Below are the code and all the weights of a small trained network. Each question names an input and a target symbol and asks about switching units off, where a switched-off unit gives its printed mean instead of its output.

import numpy as np


def w(rows, s, z=0):
    codes = np.array(rows[::2]) - 128.0
    scale = np.full(codes.shape[1], s)
    scale[-1] = z or s
    return codes * scale


def f(y):
    return np.maximum(y, 0)


def softmax(a):
    e = np.exp(a - a.max(-1, keepdims=True))
    return e / e.sum(-1, keepdims=True)


def log_softmax(a):
    a = a - a.max(-1, keepdims=True)
    return a - np.log(np.exp(a).sum(-1, keepdims=True))


def net(x, mask):
    ids = ['βδζηλμπσφ'.index(c) for c in x.split()]
    T = len(ids)
    res = E[ids] + P[:T]
    q, k, v = (res @ M[0].T for M in (Q, K, V))
    z = softmax(np.where(np.tri(T) > 0, q @ k.T / 4**0.5, -1e9)) @ v
    res = res + np.where(mask[0], z, O[0][:, -1]) @ O[0][:, :-1]
    y = f(res @ A[0][:, :-1].T + A[0][:, -1])
    res = res + np.where(mask[1:17], y, B[0][:, -1]) @ B[0][:, :-1]
    return log_softmax(res[-1] @ U[:, :-1].T + U[:, -1])


Q, K, V, O, A, B = {}, {}, {}, {}, {}, {}
E = w([
[189,130,134,108,64],'β',
[227,160,145,150,80],'δ',
[133,168,79,154,149],'ζ',
[163,141,50,135,175],'η',
[71,130,79,5,161],'λ',
[209,146,117,161,157],'μ',
[134,141,61,65,54],'π',
[205,54,68,65,166],'σ',
[139,73,210,119,102],'φ',
],0.016)
P = w([
[254,193,157,79,108],'0',
[243,175,140,90,135],'1',
[220,148,140,89,146],'2',
[185,134,140,101,146],'3',
[177,121,123,103,147],'4',
[144,101,111,106,156],'5',
[109,68,111,110,157],'6',
[109,60,105,102,175],'7',
[108,59,84,130,151],'8',
],0.0053)
Q[0] = w([
[110,14,105,223,113],'head 0',
[245,36,47,98,125],'head 0',
[190,106,65,57,119],'head 0',
[201,159,54,7,209],'head 0',
],0.011)
K[0] = w([
[77,181,177,74,137],'head 0',
[3,67,123,136,184],'head 0',
[87,51,132,128,115],'head 0',
[64,6,85,137,62],'head 0',
],0.011)
V[0] = w([
[158,16,120,193,95],'head 0',
[117,162,193,1,180],'head 0',
[131,111,29,128,13],'head 0',
[95,138,179,145,87],'head 0',
],0.011)
O[0] = w([
[224,124,189,90,149,93],'head 0',
[47,2,117,120,142,255],'head 0',
[216,154,66,151,22,175],'head 0',
[44,200,186,120,118,38],'head 0',
],0.009,0.0069)
A[0] = w([
[183,161,192,31,93,99],'neuron 0',
[123,162,189,165,65,44],'neuron 1',
[137,110,174,130,164,206],'neuron 2',
[205,190,200,204,178,107],'neuron 3',
[103,129,212,121,126,54],'neuron 4',
[117,163,142,218,126,255],'neuron 5',
[172,203,121,159,217,117],'neuron 6',
[96,101,140,164,118,208],'neuron 7',
[179,140,204,219,158,150],'neuron 8',
[177,151,200,106,101,109],'neuron 9',
[107,86,188,120,43,102],'neuron 10',
[71,92,119,154,108,6],'neuron 11',
[82,244,101,171,166,156],'neuron 12',
[103,115,138,247,118,132],'neuron 13',
[122,167,130,111,144,8],'neuron 14',
[99,176,187,116,135,112],'neuron 15',
],0.011,0.0047)
B[0] = w([
[122,113,154,246,141,252],'neuron 0',
[121,62,128,171,157,141],'neuron 1',
[80,117,146,175,157,216],'neuron 2',
[131,88,178,59,28,235],'neuron 3',
[172,164,109,62,60,149],'neuron 4',
[50,170,145,133,100,175],'neuron 5',
[197,206,120,133,168,206],'neuron 6',
[99,148,124,61,143,237],'neuron 7',
[87,114,155,7,133,224],'neuron 8',
[144,131,152,211,160,218],'neuron 9',
[83,133,76,165,206,215],'neuron 10',
[199,177,148,134,102,226],'neuron 11',
[38,155,214,172,103,139],'neuron 12',
[125,146,145,28,95,179],'neuron 13',
[52,112,181,79,126,128],'neuron 14',
[160,135,61,156,105,134],'neuron 15',
],0.018,0.0044)
U = w([
[98,188,134,184,100,7],'β',
[75,147,173,149,34,23],'δ',
[57,254,141,157,86,150],'ζ',
[133,226,129,138,126,90],'η',
[23,151,92,96,77,218],'λ',
[110,210,168,88,101,191],'μ',
[62,188,82,163,14,157],'π',
[146,108,126,129,105,23],'σ',
[45,178,180,140,162,253],'φ',
],0.0073,0.0032)

Each question gives the input, a string of symbols that net reads in full, and the target symbol t.
The units are the heads (4 rows each of Q, K, V and O) and the neurons (one row each of A and B). Each row of codes is followed by its name. A weight is (code - 128) times the scale printed after its matrix; where a second scale follows, it is the last column's (O, A, B and U).
mask holds one flag per unit, heads first, then neurons. A switched-off unit (its flag False) gives its mean, the last column of its rows in O or B, instead of its output. The means were averaged over made-up inputs and are rounded, as every weight is.
A unit's drop is (log p(t) with every unit on - log p(t) with that unit switched off) / (log p(t) with every unit on - log p(t) with every unit switched off).
The circuit of an input: a set's keep is (log p(t) with only the set's units on - log p(t) with every unit switched off) / (log p(t) with every unit on - log p(t) with every unit switched off). Starting from the 12 units with the biggest drops (on a tie, the unit counted first), units are removed one at a time, each time the one whose removal leaves the highest keep (on an exact tie, the one counted first), for as long as the keep stays at least 0.8.
circuit, biggest first: the units of the circuit, biggest drop first
k most important neurons: the k neurons with the biggest drops, biggest first
drop when u is switched off: that unit's drop, to one decimal
input μ δ μ β, target β: circuit, biggest first	[head 0; neuron 0; neuron 9]
input δ β φ μ δ β ζ φ, target φ: 2 most important neurons	[neuron 10; neuron 2]
input δ π μ, target π: circuit, biggest first	[head 0]
input π β λ σ β, target λ: circuit, biggest first	[head 0; neuron 0]
input λ δ φ, target λ: circuit, biggest first	[head 0; neuron 7]
input μ φ σ π β λ β, target λ: circuit, biggest first	[head 0; neuron 7]
input δ π φ σ, target φ: 3 most important neurons	[neuron 2; neuron 3; neuron 11]
input η δ δ δ φ δ, target φ: circuit, biggest first	[head 0; neuron 2]
input δ ζ β δ η δ, target δ: circuit, biggest first	[head 0; neuron 3; neuron 0]
input π μ μ δ μ η, target η: 2 most important neurons	[neuron 6; neuron 3]
input ζ δ δ μ, target μ: 3 most important neurons	[neuron 6; neuron 3; neuron 8]
input μ μ φ δ δ μ ζ, target ζ: 4 most important neurons	[neuron 12; neuron 6; neuron 5; neuron 8]
input η δ β ζ, target ζ: 3 most important neurons	[neuron 12; neuron 5; neuron 6]
input π π π π μ μ, target π: 2 most important neurons	[neuron 5; neuron 7]
input δ δ φ δ, target φ: circuit, biggest first	[head 0]
input π λ π μ μ μ σ λ, target σ: drop when neuron 0 is switched off	0.0
input μ δ σ μ π δ, target δ: drop when neuron 1 is switched off	0.0
input δ λ η, target λ: drop when neuron 9 is switched off	0.1
